What can hang from each mark:
K116: K480 K746 K776
K768: K776
K378: K400 K636
K936: K164 K636 K746
K400: K378
K164: K116 K400 K636 K936
K636: K378 K436
K963: K768
K776: K116 K436 K480 K768 K963
K480: K116 K746
K436: K636
K746: K116 K776

Each row was made from one small tree. The marks that hang from a mark follow it in brackets, in the order of their numbers. Every link used is in the known rows. Write each row's tree.
Each row is shifted at random along 8 fixed directions that mean nothing.
Known rows:
K776(K116(K480 K746) K436(K636(K378)) K768 K963): [-134 -121   -6  -79  255 -126  -45  538  343   24 -133 -520 -378 -244
  -82   33 -364  411   36   51  116  495  156 -295 -590   92  -16    4
  400 -555  462  -92 -106 -404  166 -344  132 -114  391   42 -493 -119]
K963(K768(K776(K436 K480(K116)))): [  15 -109  -41 -286  185  -71 -114  -55  -90  117   56 -173   36  150
  -28 -177  103  213  327   91  -19 -168 -108  -65 -143 -254  -44   27
  115  -81 -211 -307    8  -81  139  113  345  213  137 -254 -137  -62]
K116(K480(K746) K776(K436(K636(K378)) K768 K963)): [ 110  -31  430  -48 -109  124  -11   16  550 -227 -166   77  469   13
  189 -141  268  103   18 -373 -207  452 -218  274  132 -107  230  214
 -171   -1  -10  -28  -89 -175  -25  -87   49  171 -194  257  145   12]
K936(K164(K400 K636(K436)) K746(K116 K776(K768))): [-214 -156 -121 -385   11   79  -52   40   38    6  171  -16  130   44
   53  -46 -413  165  293  -30   26  -91   35  -32  117  -62 -269  -86
  135 -226  138    5 -546   32 -112  278  345 -118   57  -32 -109 -154]
K776(K436(K636) K480): [ 293  -42  368   20 -151  436   -8  -27  427 -295 -228  217  453  -72
   47  -69  373 -283 -337 -334 -270  188 -177  267  232   25  129  247
 -387  103 -189  -68  304    9  -18   43   74  239 -334  141  410  -91]
K768(K776(K436(K636(K378)) K480(K116(K746)) K963)): [ -77  -15  260 -361  -18 -130  -72   70  235  238  -92 -105 -121   53
   53 -260 -108  256  300   25  119   68   86  -57 -274  -57  -28  201
  328 -264  -14 -182  -94 -163  -50  151  439   46  272  165  -45 -134]
K936(K164(K636(K378(K400))) K746): [-152   26  103  -17   86  -48   44  280  241  -60   76  -30  -89 -140
 -275  -54 -319  161  191  -15  148   -9  173  -13 -136  170 -373  166
  -32 -128  273    6  -14  -11  145  114   45 -262  196   40  -59   41]
K116(K746 K776(K436)): [-117 -184 -103   -4 -178  125  -65  202   29  151  139 -199  -46  -96
  -14  169 -278  151  -22  101  131  -31  141 -194 -102   96   16 -180
  246 -271  232   43 -337  -73 -170  -38   64 -141  151   10 -308 -222]
K768(K776(K436(K636(K378)) K480(K746(K116)) K963)): [ -31  174  318  -65   -6 -353   31  101  138   79 -111  158  223   81
  129  -69    7  399  124 -125 -123  312 -130   94 -340 -133 -158  211
 -106   51   89  -52 -281 -110   64  -74  253  -63  111  259  -26  231]
K746(K116(K776(K436(K636(K378)) K480 K963(K768)))): [  24  -86   50   -5  136   99   12  135  306 -166 -183 -188   32 -260
   88  -81   57  122  -68  -50   -1  401 -119   32 -240   49  -35   81
   93 -109   68  -78 -168 -137   24 -230  317  196   -7  171  -96 -115]
K400(K378(K636(K436))): [ 251  -60  192  146 -143  480   80  145  422 -120 -224    8  161 -299
  -50   47  190 -124 -302  -50   52  -61  -12   47  -55  262  102  198
  -85   79  -93  -51  221   31 -163  -58  247   52  -50  206  185 -180]
K480(K116(K776) K746): [-193  -27   62   23 -272  304  -27   48  118 -132   66   21  119  -52
 -233  206 -194 -208  -17  343 -116 -386  -80 -312  212   11   47   50
  -69 -153   79   74 -115   30  -73 -367   99 -112  206  -14   -9 -218]
K480(K116(K746(K776(K436 K768 K963)))): [-114 -239   60 -129 -133  368 -290   58  154    8   69    0  311  121
   56  -12  -55  -34 -107 -211 -225  121  -91   51  209  -18  207 -147
  -17 -166   41  -89 -241  -77  -96   54  226   70 -113  -85   38 -238]
K768(K776(K116(K480 K746) K436(K636) K963)): [  -5  191  420 -118  161 -188   88  104  277 -207 -238  144  153  -38
  158 -316  134  184  378 -209 -101  504 -182  223 -219 -134 -145  368
 -104  -68  -40 -148  -51  -55  233 -138  210  160  -38  198  118  -55]
K768(K776(K480(K746(K116)) K963)): [-172  -94  -21  177  134   56 -151  145  318 -171  -14 -179   74  -82
 -167  131   26  121  -96   70 -277  293 -191  -61 -214  -54   55 -149
 -101  -25  184 -210 -147  -97  197 -400  -16   11  -36 -186 -168  119]
K776(K116(K480 K746) K768 K963): [ 153   81  332   45   33   81    3  135  319  282 -237  184  304   58
  356   18  105   -8  286 -104  128   -6   12 -146 -109   91   77  179
  -34 -291 -109  150  280   44 -191  -48  391 -123  348  245  164 -239]
K936(K164(K400 K636(K378)) K746(K116(K480) K776)): [ -95 -133  243 -456  122   40 -168   36  368   95  235  -20  245  285
 -303   66   73  212  514   49  -99 -511 -208  -89  -72 -292  -15  111
  -91  -28 -320 -265 -273  152  147  237  391   -9  207 -275  -50   48]
K936(K164(K116(K776(K436)) K400) K636(K378) K746): [ -72  103  318 -201    1  122  335  -66  342 -181 -117  165  515   32
  297 -120   60  167  455  -31    7  -43 -348  221   12 -151   47  202
 -108  -50 -153   34 -262  184 -279  187  200  -45 -114  298    9  -23]
K936(K164(K400) K636 K746(K116(K480) K776(K768))): [ -13  333  269  164  119 -207  545 -179  -34 -415 -193  431  593 -159
  577 -177 -104   35  436  -45 -103  386 -306  235  228 -131 -461  257
 -275   64   86  331 -272  205 -131 -182  146  -31 -187  530  111   39]
K480(K116 K746(K776(K436(K636(K378)) K768))): [ 111  270  290   48  -55   28  307   16  -54 -316 -313  165  301 -182
  202  -77   58  163  122   77 -126  142 -268   43  -19  -30   43  283
 -152   16  -48   93 -177   32  -37 -319  230  -54  -44  346   11 -117]
K776(K116(K746) K436(K636) K480 K768 K963): [  69  -48  355 -464  112   27  -27  -86  326  176 -218   61  172  142
  552 -368  -20   69  121 -373   23  483   19  201  136 -108  160  211
  276 -372  -62    6   49 -274 -321  441  412  167  -61  341  204 -212]
K746(K116(K480 K776)): [-155 -145   53   65 -146   84 -211   54  130  -48  149   17  118    1
 -210  157  -23 -168  -67   28 -171 -186  -65 -114   61  -49 -147    9
 -159    9   29  -16 -188   63  170 -286  143  176   83  -75    0  -78]
K116(K746 K776(K436 K480 K768 K963)): [ -41   39   45  -30    8   78  -85  482  279 -280 -122 -152 -158 -235
 -241   61 -399   51  106  -54   61  410  188 -258 -159  240 -326  207
  -58 -479  442  137   19 -281  346 -373  -44 -210  424  -24   27 -353]
K480(K116(K746 K776(K768))): [-250  -37   86 -130 -137  -91 -122   26 -194   62  246   79  232  255
  -26   69 -137  103  165   48 -212 -141 -125 -130   98 -230   22  -14
  -61  -76  118   36 -374  -61   50 -169   98   -6  136  -65 -184   10]
K480(K746(K116(K776(K436(K636(K378)) K768)))): [  72  253  251  116  -29 -111  203  233  -86 -183 -167  154  263 -105
   34  130   38  294  132   50 -115  117 -218  -79 -284  -19  -69  272
 -258   25   49  106 -271   28  129 -396  169 -178  140  224 -119   18]
K936(K164(K400) K636(K436) K746): [-185 -401 -150 -125 -156  256  -77    3  120  549  241 -107   57   53
  254 -195 -385  100  236 -142  357 -183  408   81   33  183 -167 -335
  447 -371  141  -84 -210   70 -559  783  380 -194   15  113 -198 -184]
K963(K768(K776(K116(K480) K436))): [ 150  -51   34 -266  247  -84  -54  -13  -50  303  -92 -131  -94   53
  147 -300  171  219  623   66  298 -245   41  -66 -309  -79 -115  155
  251 -179 -379 -282  163   32   71  254  574  174  283 -107  -45 -281]
K936(K164(K400(K378)) K636): [ -43 -138  -10  -65  140  143  -16  212  304   32   64 -185 -130  -68
 -142 -193 -127   79  390  -12  176  -32  129   19 -219  164 -172   84
  124 -125   22 -207   57  -43   63  223  195  -85  133  -85  -63  -38]
K936(K746(K776(K116 K436(K636) K480 K768 K963))): [ -71  -74   22 -255  -87  109  -88  103   72  -43  -14   30    2  -29
  116   20 -454  -40 -175   -4  -35  307  128 -199  102   67 -208   54
  126 -342  382  185 -175 -364 -107  -31  261 -160  236  168  105 -210]
K768(K776(K116(K746) K480)): [-207  227  230 -100  -58 -268   17   61  -16 -192  -17  226  -49  -23
  -79 -118 -306  -57  202   15  -51   77   47  -32   21    8 -554  371
 -168 -117  239  133  -40  -70  303 -191   67  -15  266  124  211  -89]
K936(K164(K400 K636(K378)) K746(K116(K776))): [ -95   44  281 -208   81   98   97   15  355  -64  -46  117  211  -11
   35 -170   58  128  549  -68  105 -177 -131  168  -56    6  -87  229
  -63  -45 -211  -74 -210  241  -40  232  333  -57    1  118   75 -113]
K164(K116(K776(K768)) K400 K936): [-360   28 -149 -337 -227 -320  -71  170   49 -119  207   15  -82  163
 -193  285 -427  152   35   69  -14 -179    6 -225  -80 -164 -258  -21
  -34  -65  373  192 -602 -132  177 -425 -109 -167  265   -1 -152   14]
K936(K636(K378) K746(K116(K480))): [-141  167  297 -136  105 -236  242  -23  -34 -146  -16   57  -17  -44
  -23  -42 -186   91  172  126  -13   10  -61  -53  -18 -180 -265  313
   39  -94   47   99  -75  -22   69 -100   93  -32  147  245  -52   29]
K636(K378(K400) K436): [  -6  164  215 -175 -186 -146  344 -170  208 -125 -182  176  315 -107
  279 -111 -145   94 -125 -211   83   81  -62  333  285  -77 -207  216
   26  -71   62  245 -120   77 -325  245   53  172 -127  506  175  -33]
K936(K164 K636(K436) K746(K116 K776(K768 K963))): [-141 -136 -147  -46   98  -36 -128  245 -328  366  210  -26  121   95
   64  -23 -373  338  323   78   75   47  127 -273 -344   32 -342 -190
  102 -239  209  -26 -430  -37  -48  161  518 -354  349  -74 -329  -33]
K116(K480(K746) K776(K436)): [  44   57  357 -125 -221 -129   33 -140  146  133   38  233  431  206
  176   -9   84   91  242 -140  -48 -166  -97   97  222 -234  -21  176
 -135    1 -177   83 -147   53 -148  148  131   54   36  197  109   -7]
K164(K400(K378) K936): [  19   76   15  -39  -11 -119  214  108  312 -131 -123 -143 -100 -133
  -50  182  -70  207  -55   65  150  -17  -13  -20 -201   24    1   29
   97   27   65   64  -70  -31  -43 -232  -89 -160   57  102 -125   12]
K776(K116 K436 K480(K746) K768): [ -63  142   95 -152  279 -162   42  277   48 -294 -171 -170  -72  -48
 -163   18 -241  212  108    6 -176  247  -91 -142 -165 -123 -180  222
 -149 -365  193  -24  100 -260  387 -254  -61  -78  218 -152 -114  -71]
K480(K116(K746 K776)): [-164   66  347  -40  -32   32 -131   28  -10 -187  104  227  311  199
 -200 -119  203   -5  313 -185 -302  -49 -252  188   88 -193  -12  206
 -381   86 -172 -162 -158  146  334 -118   89  147  -96 -137   94  -40]

Which tree is each row?
[ -84  -20  262   85   26   56   73  -80  330   67  -31  188  340   -6
  268  -63   53  -28  209 -103    0  -58  -87  155   96  -17  -17   48
  -96   95  -53   53  -65  204 -234  146  205  -45 -138  248   26   99] => K936(K164(K116(K480) K636) K746)
[-199  -35 -141   57  211  -56 -165  377 -221 -263   87 -286  -98  -26
 -447  111 -177  368  149  106 -305  136 -149 -176 -338 -123  -51 -119
 -165 -143  210 -282 -337 -142  552 -458  -24 -121   97 -439 -433   -2] => K480(K116 K746(K776(K436 K768)))
[ -69   49  279 -199   26  -80  -79   33  266   51 -103  115  266  137
  176 -120    8  144  149 -166 -119  220 -141   95  -90 -136  -57  145
  -80 -155   -4  -65  -64  -97    3   70  214   61   67   72  118  -52] => K768(K776(K116(K746) K436 K480 K963))
[ 161  183  473 -305  -51 -158  235  -56  137  -56  -69  163  263   85
  139  -81  141  124  435   29   11  -29 -166  -29   69 -303   -1  415
   -1  -89 -253   48  -89   31  -33  -17  204  113  135  247   55 -121] => K116(K480 K746 K776(K436(K636)))
[ -69  175  137 -218   80 -431  312  -43   35 -112  -18   -8  -73  -46
   93 -115 -137  280   35   34   28  255  -72  121  -75 -215 -129  213
  199   24  172   52 -252 -155  -49  -30    5  113  -22  354 -135  244] => K436(K636(K378(K400)))
[  54  -33   63 -223  -71  119  -72  -86    5  -37  -76   63  113  -39
   50   19  -90 -108  -76   19  -69 -110  -69  -58  141  -38 -159   99
  -24  -94 -150   37 -155   37  -40   58  371  155   39   62  184 -276] => K746(K116 K776(K436 K480))
[ 182 -217   -6   -3   22  613 -202   64  151 -132 -154  -94  154 -166
 -102   30  302 -150  -87  -44 -108 -124 -184   30  -38  132  228  -66
 -107  -23 -389 -273  -23  204   48    2  406  203 -204 -213  123 -443] => K746(K116 K776(K436))
[ -83  106  -79    7  131 -314    8   80 -264  293  -28   29  -72   14
  298    2 -271  360  335   76  151  191   88 -155 -256   35 -146  -91
  228 -151  131  110 -436  -48 -108  -54  379 -268  264  186 -195  -48] => K480(K746(K116 K776(K768 K963)))
[-155  -51   16 -129   48  188  156   35  328 -448  -46  -35  143 -180
  -30 -328 -187  -88  169 -209  -55  298  -46  306  212    8 -320  119
  -87 -153  136  -81  -85   33   67  158  -86  152 -278   53   90  -95] => K936(K164(K400) K636(K436))
[  -6  -43  188 -283  295 -321  -65 -140  -62  476   14 -107   32  339
  309 -207  172  348  563  -59   68 -158  -46   13 -156 -331  234    3
  268 -193 -333 -209   12  -43  -88  340  371  105  125  -51 -222   36] => K776(K116(K480(K746)) K768)
[ -65  -16  202 -413  380 -198   -9  -59  176  178   47 -125  -92  190
   24 -328  -85  315  912  -36  199 -116  -14  122 -143 -134 -197  173
  230 -227 -305 -256  -44   52  122  535  494   14  247 -174  -26 -102] => K936(K164(K400(K378)) K746(K776(K116(K480))))
[ -86 -144   63 -186 -110   89  -38   42  -59   41  169  -64   37  102
 -213   70  -53  117 -204  -23  -26 -137   70  -59  -33 -153    2  -91
   21  -23   15 -102 -124  -53  -21   79  -20 -166  -75 -112 -177  -28] => K164(K936(K636(K436) K746))
[  37 -280  -48 -114  127  517 -243   67  421   16 -116 -221  168   55
   92   43  216 -124 -166  -24 -150   84 -191 -115   -7    5  536 -177
   74 -228 -102 -174  172 -161 -152  -65  191  108  -43 -205   15 -191] => K776(K116 K768 K963)
[   4    1  135   13 -106   40 -132  118 -100  284   49  261  354  138
  184  -23  -63  141  227 -170   43  -38   24   -4  -55   46 -169   17
  -98  -72  -30   40 -219   84 -104   97  478 -126  201  119   63 -168] => K480(K116(K746(K776(K436 K963(K768)))))
